Here is a tiny trained network, its code and every weight. The questions are about switching its units off for an input and a target symbol, where a switched-off unit gives its printed mean instead of its output.

import numpy as np


def w(rows, s, z=0):
    codes = np.array(rows[::2]) - 128.0
    scale = np.full(codes.shape[1], s)
    scale[-1] = z or s
    return codes * scale


def f(y):
    return np.maximum(y, 0)


def softmax(a):
    e = np.exp(a - a.max(-1, keepdims=True))
    return e / e.sum(-1, keepdims=True)


def log_softmax(a):
    a = a - a.max(-1, keepdims=True)
    return a - np.log(np.exp(a).sum(-1, keepdims=True))


def net(x, mask):
    ids = ['ΞΠΣΦΨαβγδεηθλμτω'.index(c) for c in x.split()]
    T = len(ids)
    res = E[ids] + P[:T]
    q, k, v = (res @ M[0].T for M in (Q, K, V))
    z = softmax(np.where(np.tri(T) > 0, q @ k.T / 4**0.5, -1e9)) @ v
    res = res + np.where(mask[0], z, O[0][:, -1]) @ O[0][:, :-1]
    y = f(res @ A[0][:, :-1].T + A[0][:, -1])
    res = res + np.where(mask[1:17], y, B[0][:, -1]) @ B[0][:, :-1]
    return log_softmax(res[-1] @ U[:, :-1].T + U[:, -1])


Q, K, V, O, A, B = {}, {}, {}, {}, {}, {}
E = w([
[81,158,92,124,113,151,148,195],'Ξ',
[156,90,92,149,144,113,129,113],'Π',
[128,150,92,119,116,101,166,178],'Σ',
[110,111,106,154,134,171,119,138],'Φ',
[64,117,124,155,69,153,111,156],'Ψ',
[89,116,255,61,189,103,79,151],'α',
[53,150,115,111,83,143,198,171],'β',
[190,134,67,132,130,45,117,149],'γ',
[93,115,94,104,147,153,188,134],'δ',
[155,134,62,132,180,132,107,161],'ε',
[102,68,131,162,99,141,131,73],'η',
[132,147,93,163,95,114,93,171],'θ',
[46,93,137,154,101,206,138,104],'λ',
[142,125,83,115,178,148,196,141],'μ',
[105,104,104,125,102,101,178,124],'τ',
[132,93,101,172,93,102,98,141],'ω',
],0.019)
P = w([
[105,83,75,162,99,134,169,160],'0',
[64,143,83,199,146,94,149,112],'1',
[127,74,80,128,86,142,158,161],'2',
[56,144,108,214,159,89,146,118],'3',
[144,50,59,86,63,158,156,170],'4',
[33,122,115,247,176,63,150,139],'5',
[139,101,64,48,84,177,93,138],'6',
[49,112,26,149,160,91,172,151],'7',
],0.011)
Q[0] = w([
[91,29,8,125,78,112,156,187],'h1',
[244,83,172,45,61,202,108,184],'h1',
[32,29,31,129,93,91,141,203],'h1',
[102,209,216,203,206,52,95,113],'h1',
],0.015)
K[0] = w([
[120,139,223,95,179,113,111,137],'h1',
[72,144,120,252,185,74,177,104],'h1',
[143,115,228,76,152,101,110,125],'h1',
[174,107,71,72,54,176,151,82],'h1',
],0.018)
V[0] = w([
[250,116,85,225,91,52,42,116],'h1',
[195,241,76,89,188,46,206,200],'h1',
[56,219,132,102,6,76,93,246],'h1',
[148,161,98,181,224,216,60,217],'h1',
],0.011)
O[0] = w([
[114,124,24,178,198,152,127,223,66],'h1',
[45,236,115,105,128,37,100,144,104],'h1',
[197,158,139,141,19,117,18,224,254],'h1',
[134,208,196,255,221,73,140,132,56],'h1',
],0.013,0.005)
A[0] = w([
[221,119,167,128,79,213,168,138,82],'n1',
[132,130,37,116,38,117,105,163,52],'n2',
[102,85,108,137,207,147,133,109,32],'n3',
[113,116,170,129,227,78,88,166,103],'n4',
[118,176,92,162,142,115,126,153,3],'n5',
[43,139,12,187,157,154,143,159,60],'n6',
[168,150,132,37,194,182,159,103,157],'n7',
[136,137,171,69,96,150,94,51,65],'n8',
[86,120,112,118,150,127,47,222,113],'n9',
[152,140,189,173,95,88,49,174,182],'n10',
[161,167,198,148,113,178,135,137,59],'n11',
[163,176,186,254,149,94,173,162,112],'n12',
[174,93,118,134,159,91,89,51,176],'n13',
[120,172,122,137,80,105,120,89,54],'n14',
[108,135,92,152,162,183,66,46,68],'n15',
[111,147,142,51,109,108,50,145,88],'n16',
],0.0085,0.011)
B[0] = w([
[83,126,104,151,186,104,103,111,195],'n1',
[139,150,154,160,173,173,69,100,253],'n2',
[150,166,130,95,111,106,113,184,159],'n3',
[96,91,171,116,106,158,146,97,150],'n4',
[92,9,125,133,135,133,103,154,149],'n5',
[195,117,146,94,148,116,122,88,213],'n6',
[101,116,140,169,87,112,125,94,148],'n7',
[149,93,147,157,121,99,146,166,182],'n8',
[145,67,104,153,80,70,140,113,192],'n9',
[106,134,100,85,168,147,147,170,226],'n10',
[139,139,127,85,164,114,107,117,148],'n11',
[115,167,164,95,103,174,130,137,179],'n12',
[88,138,118,120,113,148,134,154,155],'n13',
[192,150,100,148,106,105,123,126,154],'n14',
[133,127,100,105,121,79,158,156,135],'n15',
[138,135,138,161,149,112,166,80,205],'n16',
],0.013,0.02)
U = w([
[134,193,121,51,94,152,110,167,137],'Ξ',
[145,143,97,49,168,129,177,120,159],'Π',
[85,177,63,210,117,81,137,152,174],'Σ',
[133,185,153,254,155,212,212,162,213],'Φ',
[71,157,121,116,209,157,83,138,55],'Ψ',
[109,135,153,127,145,124,125,143,88],'α',
[172,174,237,183,169,109,77,94,37],'β',
[126,103,155,92,129,89,90,129,1],'γ',
[135,97,181,125,34,94,174,160,164],'δ',
[84,110,204,63,158,125,115,168,87],'ε',
[64,120,49,121,106,154,172,152,138],'η',
[114,91,137,109,76,141,143,233,130],'θ',
[107,135,162,210,182,120,143,87,58],'λ',
[57,194,116,127,164,110,131,67,125],'μ',
[126,149,106,35,44,208,63,41,203],'τ',
[213,137,112,234,108,174,175,144,58],'ω',
],0.0061,0.0079)

Each question gives the input, a string of symbols that net reads in full, and the target symbol t.
The units are the heads (4 rows each of Q, K, V and O) and the neurons (one row each of A and B). Each row of codes is followed by its name. A weight is (code - 128) times the scale printed after its matrix; where a second scale follows, it is the last column's (O, A, B and U).
mask holds one flag per unit, heads first, then neurons. A switched-off unit (its flag False) gives its mean, the last column of its rows in O or B, instead of its output. The means were averaged over made-up inputs and are rounded, as every weight is.
A unit's drop is (log p(t) with every unit on - log p(t) with that unit switched off) / (log p(t) with every unit on - log p(t) with every unit switched off).
The circuit of an input: a set's keep is (log p(t) with only the set's units on - log p(t) with every unit switched off) / (log p(t) with every unit on - log p(t) with every unit switched off). Starting from the 12 units with the biggest drops (on a tie, the unit counted first), units are removed one at a time, each time the one whose removal leaves the highest keep (on an exact tie, the one counted first), for as long as the keep stays at least 0.8.
units of the circuit, in order: the units of the circuit, biggest drop first
k most important neurons: the k neurons with the biggest drops, biggest first
drop of u: that unit's drop, to one decimal
input μ τ ω Π ω τ λ η, target λ: units of the circuit, in order => (n1 h1)
input Φ Ψ ω τ, target ω: units of the circuit, in order => (h1 n6)
input Ξ Π θ, target Π: units of the circuit, in order => (h1 n6)
input τ ε η, target ε: most important neuron => (n12)
input Π τ Σ τ Π Σ Π, target Σ: units of the circuit, in order => (h1 n9)
input Φ α ω θ τ τ τ τ, target δ: 3 most important neurons => (n2 n8 n10)
input Σ τ Π Ψ, target Π: 2 most important neurons => (n6 n2)
input Ψ ω λ Π Φ ε, target Φ: units of the circuit, in order => (h1 n6)
input Σ Π λ Ψ λ, target Ψ: 2 most important neurons => (n1 n10)
input Σ τ δ τ Π Ξ γ, target Ξ: units of the circuit, in order => (n10 h1)
input Π ε ω, target ε: 3 most important neurons => (n12 n5 n4)
input λ Π τ θ ε δ Φ, target δ: units of the circuit, in order => (h1 n2 n8)
input θ Π Ξ γ λ, target γ: units of the circuit, in order => (n6 h1 n9 n5)
input τ γ θ Φ, target θ: 3 most important neurons => (n9 n10 n5)
input τ τ ω τ Ψ Φ, target Ψ: most important neuron => (n1)
input τ Σ Ψ α τ Π μ, target δ: units of the circuit, in order => (h1 n2)
input τ τ Ψ η Π λ, target Π: units of the circuit, in order => (h1 n6 n2)
input Ξ Π β, target Π: units of the circuit, in order => (h1 n6)
input ω τ Φ γ λ δ η ω, target η: 2 most important neurons => (n1 n2)
input η Σ β τ, target β: 2 most important neurons => (n2 n16)
input Ψ Ψ Φ τ τ, target τ: 2 most important neurons => (n2 n10)
input Π τ Ξ τ, target Ξ: 2 most important neurons => (n10 n12)
input γ Ψ Π, target Ψ: drop of n10 => 0.2
input Π Π Ξ Σ τ Φ τ, target Φ: drop of n15 => 0.0
input Φ τ τ Φ μ Π, target μ: drop of h1 => 1.2
input τ λ Π τ γ, target τ: drop of h1 => 0.8
